X =
array([[ -9, -13, -10,  36, -27, -33,   0,   2,   1],
       [  3,   3,  10,  17,   8, -20,   7,  -7,   4],
       [-24, -13, -12,  -7,   3,   3,   5,  11,  -4],
       [-30,  -1,  -4,  32,  12,  -7,  -5,  15, -19],
       [ 19,  -2,  -4,  -3, -27, -32,  -5,   9,  18],
       [ -4,   1, -13,  46,   3,   5,  -9,  -7,   0]])
Indices start at 1.
(1, 1) => -9
(3, 2) => -13
(5, 9) => 18
(3, 9) => -4
(3, 6) => 3
(2, 7) => 7
(5, 7) => -5
(1, 3) => -10
(5, 5) => -27
(1, 4) => 36
(4, 5) => 12
(5, 3) => -4
(6, 9) => 0
(2, 6) => -20
(2, 4) => 17
(6, 5) => 3
(1, 6) => -33
(6, 8) => -7
(5, 4) => -3
(4, 9) => -19
(3, 8) => 11
(1, 9) => 1
(6, 2) => 1
(6, 1) => -4
(4, 4) => 32
(1, 2) => -13
(3, 1) => -24
(3, 3) => -12

data =
[[0.03, 0.12, 0.01, 0.07, 0.08, 0.08, 0.05, -0.02, 0.08],
 [-0.05, -0.07, 0.22, -0.03, 0.00, 0.11, 0.07, -0.10, 0.14],
 [-0.06, 0.06, 0.03, -0.01, 0.11, -0.19, 0.01, -0.22, 0.07],
 [0.03, -0.05, -0.06, 0.02, -0.05, -0.22, -0.01, 0.11, -0.05],
 [0.14, 0.07, 0.15, 0.05, 0.02, 0.17, 0.03, -0.07, 0.14]]
Indices start at 1.
row 1 col 1: 0.03
row 3 col 3: 0.03
row 2 col 9: 0.14
row 5 col 5: 0.02
row 3 col 7: 0.01
row 5 col 2: 0.07
row 2 col 7: 0.07
row 3 col 6: -0.19
row 1 col 8: -0.02
row 4 col 4: 0.02
row 3 col 2: 0.06
row 5 col 7: 0.03
row 2 col 4: -0.03
row 2 col 3: 0.22
row 5 col 3: 0.15
row 1 col 2: 0.12
row 2 col 8: -0.10
row 3 col 4: -0.01
row 1 col 6: 0.08
row 3 col 9: 0.07
row 4 col 1: 0.03
row 4 col 5: -0.05
row 4 col 7: -0.01
row 5 col 8: -0.07
row 5 col 9: 0.14
row 2 col 5: 0.00
row 1 col 4: 0.07
row 4 col 2: -0.05
row 2 col 6: 0.11
row 1 col 9: 0.08

m =
[[139 132 135 138 112  94 113 165  95  80 122 198 156  96  92]
 [168  95  63 141 124 138 108 164  78 146 140 103 171 103 138]
 [ 82 132 131  87 160  89 132 113 109 105 108  84 145 128 131]
 [187 116 154  89 169 111 126 142  98 162 152 179 139 125  73]
 [110 131 134 135 146 101 153 109  80 142 148 119 106 138 148]
 [154 100 138 118 120 104 106 108 156 150  53 117 106 177  90]
 [146 157 114 116  98 107 164 127 121  92 147 117 144 153 162]
 [145 103 117 207  95 154 113 157 141 114 132 109 159 151 129]
 [117 123  82 165  98  67 148 129 113 109 143 159  91 154 180]
 [150  71  65  99 120  95 129  77 165 135 101  75  87 162 126]
 [149 177 133 134 113 154 117 123  95 197 121  50 156 149 120]
 [151  82  92  84 106 100 102  76 163 122  70 147 142 117 129]]
Rows and columns are counted from 1.
row 1 col 1	139
row 10 col 12	75
row 11 col 5	113
row 10 col 7	129
row 2 col 10	146
row 8 col 14	151
row 8 col 8	157
row 11 col 3	133
row 8 col 5	95
row 9 col 13	91
row 12 col 10	122
row 4 col 10	162
row 10 col 6	95
row 6 col 5	120
row 8 col 3	117
row 1 col 7	113
row 11 col 6	154
row 9 col 10	109
row 10 col 3	65
row 8 col 12	109
row 12 col 1	151
row 9 col 15	180
row 9 col 12	159
row 3 col 11	108
row 9 col 11	143
row 2 col 8	164
row 5 col 2	131
row 12 col 15	129
row 7 col 8	127
row 9 col 3	82
row 12 col 4	84
row 12 col 12	147
row 5 col 8	109
row 5 col 3	134
row 9 col 4	165
row 7 col 13	144
row 4 col 9	98
row 12 col 3	92
